Each row, then one of two labels for whether it has a hidden trait; a new part has new ones
[ 6.40 -0.50 -0.32  1.08 -0.41 -0.27  0.93 -1.09 -8.19  7.13 -0.28 -0.91
  1.82  0.72 -3.07 -1.24 -1.94 -2.57  1.41  0.90 -0.49  0.89 -2.12  3.72
  0.01 -1.49 -5.89 -5.43 -1.07  2.21  4.68  1.12  0.11  3.57 -2.03  2.32
 -0.99 -1.36 -1.26 -0.38  1.43  0.70  0.33 -0.28 -1.59  1.76 -0.33 -0.14
  0.09  1.18  0.11  0.62 -1.19  5.87 -5.15 -2.68  3.15  0.62 -1.13 -0.35
  1.03 -1.55  2.67  0.47  2.21 -1.35  0.79  1.65  0.29  6.68  0.54 -0.60
  3.26  1.49 -0.84 -0.02 -1.77  1.32  4.49] : W
[ 5.13  1.44  0.33 -1.83 -1.14 -1.63  0.43 -0.94  1.62  1.87 -0.32  0.40
 -1.68 -0.29  1.01 -0.03 -0.14 -2.26  2.02  0.58 -1.17  0.15  0.09 -0.44
 -0.46 -0.83 -0.93  1.10 -0.23  0.63  0.84  1.52 -0.27  2.68 -4.93  3.02
  0.70 -0.75  0.45 -0.03  1.81 -0.38  1.10 -1.70 -0.10 -0.11 -0.25 -1.19
 -0.32  1.99  0.53 -0.64  0.50  8.23 -2.56 -1.74  1.24 -0.24  0.78 -0.60
  1.59 -1.49  0.52  1.22  0.24  0.45  0.25  1.34  0.23  2.85 -0.58 -0.03
  3.00  0.47  1.67 -0.86 -0.34  0.36 -2.07] : K
[-2.02  0.86  0.49 -0.23 -1.83 -1.08  2.45 -3.10  4.64  3.64 -0.23  2.97
 -0.36  2.10 -3.06  0.53 -1.19 -4.17  0.54  1.36  1.94  1.50  0.07  0.06
 -0.36 -0.60  2.42  1.49 -5.59 -0.44  4.07  1.96 -0.15  3.07 -3.93  4.69
  3.63  0.00 -0.46  2.13  3.25 -0.13 -1.59 -0.55 -1.62  1.59 -1.58 -3.77
 -0.02  1.00 -3.10 -2.14 -1.96  1.57  0.02 -3.30 -0.84  0.50 -0.36  1.54
  0.74 -0.11 -1.27  0.32  1.79 -2.60 -0.60  0.11  0.08  3.08  0.04  0.79
 -4.16 -0.07  5.22  0.67 -1.36  1.74  0.13] : K
[ 4.45  1.88  1.36 -2.98 -0.89 -0.16  0.49 -0.43 -0.51  3.91  0.02 -1.42
 -2.28 -0.47  1.86 -1.06  1.59 -3.83  3.38  0.70 -0.28  0.03  0.83  1.58
 -0.38  0.10 -1.28  1.34 -1.71 -0.62  0.88  0.01 -0.13  3.48 -5.12  3.63
 -0.99 -0.82  0.27  0.02  2.96  0.17  1.99 -1.84  0.64  1.48  0.28 -1.68
 -0.92  2.42  1.14  1.67  0.50  7.48 -2.70 -2.57  1.02 -0.82  0.96  0.15
  1.82 -1.71 -1.46  1.77  0.57  0.89 -0.18  0.85 -0.26  3.51  0.85  0.74
  5.37  0.23  3.46 -2.02 -0.04  0.13 -0.61] : K
[ 1.94  0.69 -0.42 -0.10 -0.10 -0.32  0.29 -0.83 -2.59  2.23  0.07 -0.03
  1.60 -0.02 -1.04 -0.75  0.01 -1.55  1.84  0.37  0.12  0.64 -0.60  1.50
 -0.24 -1.08 -1.33  0.03 -0.09  1.18  2.51  0.86  0.00  2.03 -2.79  1.67
 -1.11 -0.41 -0.68  0.48  0.75  0.19  0.67 -0.48 -0.30  0.15 -0.02 -0.26
 -0.29  0.42  0.04  1.05 -0.39  5.50 -2.84 -0.93  0.70  0.09 -0.83 -0.08
  0.61 -0.65  1.16  0.43  0.30  0.14  0.17  1.47 -0.15  2.36  0.23 -0.23
  3.93  1.10  0.73 -0.63 -0.57  0.51  1.48] : K
[ 5.97 -0.22 -0.54  1.17 -0.40 -0.74  0.45 -0.58 -6.85  2.52  0.04 -1.94
  1.44  1.09 -2.12 -1.25 -1.73 -2.03  0.39  0.52 -0.71  0.39 -1.94  3.94
  0.13 -1.25 -5.34 -5.12 -1.45  1.57  4.65  0.39  0.03  3.03 -1.34  1.07
 -0.89 -1.65 -0.61 -0.47  0.02  0.90 -0.02 -0.12 -1.43  2.00 -0.53 -0.22
 -0.01  0.65 -0.21  0.20 -1.19  4.88 -4.81 -1.67  3.28  0.21 -1.20 -1.03
  0.92 -0.64  1.76  0.25  1.96 -1.70  1.37  0.20  0.05  6.57  0.79 -0.58
  3.02  0.76 -0.57 -0.41 -1.50  0.27  5.18] : W
[ 7.06 -0.30 -1.08  1.88 -1.36 -1.56  1.35 -1.81 -2.68  4.78 -0.52 -1.20
  1.00  2.29 -2.56 -0.35 -2.96 -3.47 -2.02  1.18 -0.93  0.67 -1.63  2.49
  0.17 -1.83 -4.78 -5.31 -1.34  1.46  5.78  1.06 -0.10  3.42 -1.08  2.56
  1.35 -1.55 -0.20 -0.12 -0.13  0.46 -1.61  0.23 -2.30  2.07 -1.42 -1.20
  0.35  0.30 -1.51 -1.90 -1.46  3.50 -3.11 -2.76  2.72  0.30 -1.28 -0.88
  0.47 -0.83  1.38  0.11  2.21 -3.33  1.11  0.40  0.67  6.00  0.16 -0.79
  0.43  0.14  0.52  0.35 -1.65  1.47  4.77] : W
[ 9.85  1.60 -0.62 -1.24 -1.68 -2.46 -0.47 -0.35  6.62  1.69 -0.45 -3.77
 -3.36  0.73  3.92  0.40  0.06 -3.57 -0.73  0.46 -0.99 -1.13  1.41 -0.31
 -0.02 -1.19 -4.48 -0.43 -1.11 -0.49  0.26  0.38 -0.59  1.85 -3.20  1.88
  1.54 -1.85  2.25 -0.64 -0.08 -0.57  0.17 -1.29  0.20  0.96 -1.06 -2.12
 -0.22  1.07  0.25 -2.81  1.24  4.33 -1.75 -1.69  2.60 -1.32  0.96 -2.38
  1.27 -0.91 -1.19  1.30  0.23 -0.63  1.06 -0.56  0.73  4.41 -0.63 -0.61
  4.42 -1.81  2.86 -1.90 -0.05 -0.11 -3.17] : K
[ 6.53  1.09  0.48 -1.55 -2.01 -1.52  1.24 -1.12  4.57  5.19 -0.48 -0.91
 -2.10  1.09  1.82 -0.18 -0.09 -4.15  0.47  1.16 -0.99  0.26  0.86  0.81
 -0.19 -1.07 -1.92  0.32 -3.77 -0.74  2.38  0.33 -0.34  2.96 -3.67  3.77
  1.96 -1.02  0.92  0.36  2.47 -0.59  0.08 -1.09 -0.30  1.65 -0.93 -2.55
 -0.37  1.00 -0.95 -0.94 -0.01  4.52 -0.87 -2.84  1.35 -0.66  0.65  0.30
  1.18 -0.69 -1.91  1.27  1.15 -0.94  0.29  0.02  0.39  3.76  0.23  0.09
  2.49 -1.05  4.36 -0.77 -0.37  1.05 -1.37] : K
[ 9.99  0.25 -1.71  1.21 -1.24 -2.28  0.13 -0.60 -0.11  4.06 -0.28 -5.63
 -0.62  2.01  1.29 -0.57 -1.83 -4.13 -1.80  0.77 -3.48 -0.94 -0.23  3.39
  0.55 -1.73 -7.53 -6.24 -2.43  0.51  4.52  0.71 -0.46  3.39 -0.88  2.12
  0.63 -2.33  1.59 -1.30 -2.00  0.61 -0.88  0.23 -1.11  1.58 -1.45 -0.96
 -0.01  0.77 -0.10 -2.42  0.09  1.53 -4.65 -2.61  4.94 -0.87 -0.82 -2.96
  1.01 -1.23  0.00  0.67  2.15 -3.15  1.87 -0.63  0.97  7.40  0.23 -1.18
  4.83 -1.25  0.71 -1.34 -1.22  0.48  3.82] : W
[ 7.71  1.12  1.02 -2.26 -1.53 -0.64  1.75 -1.43  0.78  7.81 -0.55 -0.65
 -1.96  0.43  0.97 -0.66 -0.65 -4.40  2.20  1.31 -0.72  0.80  0.31  0.90
 -0.38 -0.99 -5.07 -1.85 -2.67  0.76  2.93  1.68 -0.27  4.24 -4.39  3.64
  0.92 -0.81  0.25 -0.48  3.10 -0.50  1.35 -1.40  0.27  2.03 -0.71 -1.75
 -0.35  2.34  0.13 -0.32 -0.20  9.15 -3.51 -3.57  2.59 -0.38  0.71  0.46
  1.78 -1.72 -0.21  1.53  1.49  0.15  0.07  1.39  0.55  5.49  0.33  0.38
  4.12 -0.01  3.25 -0.58 -0.54  1.64 -0.63] : W
[ 2.32  1.31  0.41 -1.77 -1.29 -0.65  1.00 -1.51  1.86  3.31  0.22 -0.31
 -1.20  0.53  0.38 -0.33  0.26 -3.23  2.00  0.88  0.15  0.52  0.67  1.46
 -0.24 -0.24  0.03  1.32 -3.67 -0.56  2.63  0.81 -0.18  2.98 -3.74  3.75
  0.87 -0.86  0.10  0.94  2.23  0.75  0.11 -1.19 -0.50  1.41 -0.55 -2.32
 -0.50  2.05 -0.79 -0.06 -0.33  6.32 -1.30 -2.32  1.34 -0.47  0.26 -0.07
  1.36 -1.13 -1.46  1.04  1.29 -0.68 -0.21  0.11 -0.18  3.82  0.54  0.60
  1.35  0.24  5.55 -1.14 -0.72  0.59  0.44] : K
